Here is a tiny trained network, its code and every weight. The questions are about switching its units off for an input and a class, where a switched-off unit gives its printed mean instead of its output.

import numpy as np


def w(rows, s, z=0):
    codes = np.array(rows[::2]) - 128.0
    scale = np.full(codes.shape[1], s)
    scale[-1] = z or s
    return codes * scale


def norm(h):
    return h / np.sqrt((h * h).mean(-1, keepdims=True) + 1e-5)


def f(y):
    return np.maximum(y, 0)


def log_softmax(a):
    a = a - a.max(-1, keepdims=True)
    return a - np.log(np.exp(a).sum(-1, keepdims=True))


def net(x, mask):
    res = np.array(x, float).reshape(1, 2) / 4 @ E
    u = 0
    for l in range(2):
        y = f(norm(res) @ A[l][:, :-1].T + A[l][:, -1])
        res = res + np.where(mask[u : u + 5], y, B[l][:, -1]) @ B[l][:, :-1]
        u += 5
    return log_softmax(norm(res)[-1] @ U[:, :-1].T + U[:, -1])


A, B = {}, {}
E = w([
[122,175,84,112,92,121,85,178],'x0',
[105,191,110,254,122,150,183,96],'x1',
],0.012)
A[0] = w([
[128,107,122,49,182,146,138,85,43],'L0N1',
[47,206,77,193,112,166,157,114,37],'L0N2',
[137,100,33,55,203,187,101,254,3],'L0N3',
[56,159,8,81,116,69,13,202,67],'L0N4',
[112,156,77,75,171,97,103,203,24],'L0N5',
],0.0093,0.0063)
B[0] = w([
[35,128,167,45,168,221,119,64,169],'L0N1',
[5,203,116,228,154,186,183,42,207],'L0N2',
[99,175,58,228,68,148,209,149,205],'L0N3',
[254,44,118,87,110,5,115,236,255],'L0N4',
[189,214,90,39,68,99,111,180,179],'L0N5',
],0.0093,0.01)
A[1] = w([
[31,186,104,230,97,92,97,112,77],'L1N1',
[44,230,97,193,112,123,115,67,32],'L1N2',
[188,158,126,126,57,96,9,236,255],'L1N3',
[70,52,165,83,171,146,92,134,70],'L1N4',
[31,185,122,206,87,118,96,122,131],'L1N5',
],0.012,0.007)
B[1] = w([
[63,196,100,160,54,250,177,60,198],'L1N1',
[57,176,126,169,68,116,183,181,201],'L1N2',
[221,104,67,99,163,75,80,204,253],'L1N3',
[85,88,180,80,174,110,43,65,168],'L1N4',
[156,199,98,67,110,121,124,83,195],'L1N5',
],0.014,0.016)
U = w([
[219,142,51,60,125,34,55,236,253],'0',
[43,230,64,225,45,226,203,96,157],'1',
[91,44,192,233,209,178,197,73,2],'2',
[44,31,229,38,227,213,9,19,109],'3',
],0.012,0.0081)

Each question gives the input, the list of numbers given to net, and the class t.
The units are the neurons (one row each of A and B). Each row of codes is followed by its name. A weight is (code - 128) times the scale printed after its matrix; where a second scale follows, it is the last column's (A, B and U).
mask holds one flag per neuron, layer by layer. A switched-off neuron (its flag False) gives its mean, the last column of its row in B, instead of its output. The means were averaged over made-up inputs and are rounded, as every weight is.
A unit's drop is (log p(t) with every unit on - log p(t) with that unit switched off) / (log p(t) with every unit on - log p(t) with every unit switched off).
k most important neurons: the k neurons with the biggest drops, biggest first
k most important neurons of layer l: the k neurons of layer l with the biggest drops, biggest first
drop of u: that unit's drop, to one decimal
input [3,2], class 1: most important neuron => [L0N2]
input [-5,0], class 3: 2 most important neurons => [L0N3, L0N2]
input [-2,-6], class 3: 2 most important neurons => [L0N1, L0N4]
input [-6,1], class 2: 4 most important neurons of layer 0 => [L0N2, L0N3, L0N4, L0N1]
input [-4,0], class 3: 3 most important neurons of layer 0 => [L0N3, L0N2, L0N4]
input [-8,1], class 3: 2 most important neurons of layer 0 => [L0N2, L0N3]
input [-3,-8], class 3: 2 most important neurons => [L0N4, L0N1]
input [-5,1], class 2: 2 most important neurons of layer 1 => [L1N3, L1N1]
input [-2,-5], class 3: 2 most important neurons of layer 0 => [L0N4, L0N1]
input [4,3], class 1: drop of L0N2 => 5.2
input [-2,-4], class 3: drop of L0N4 => 0.1
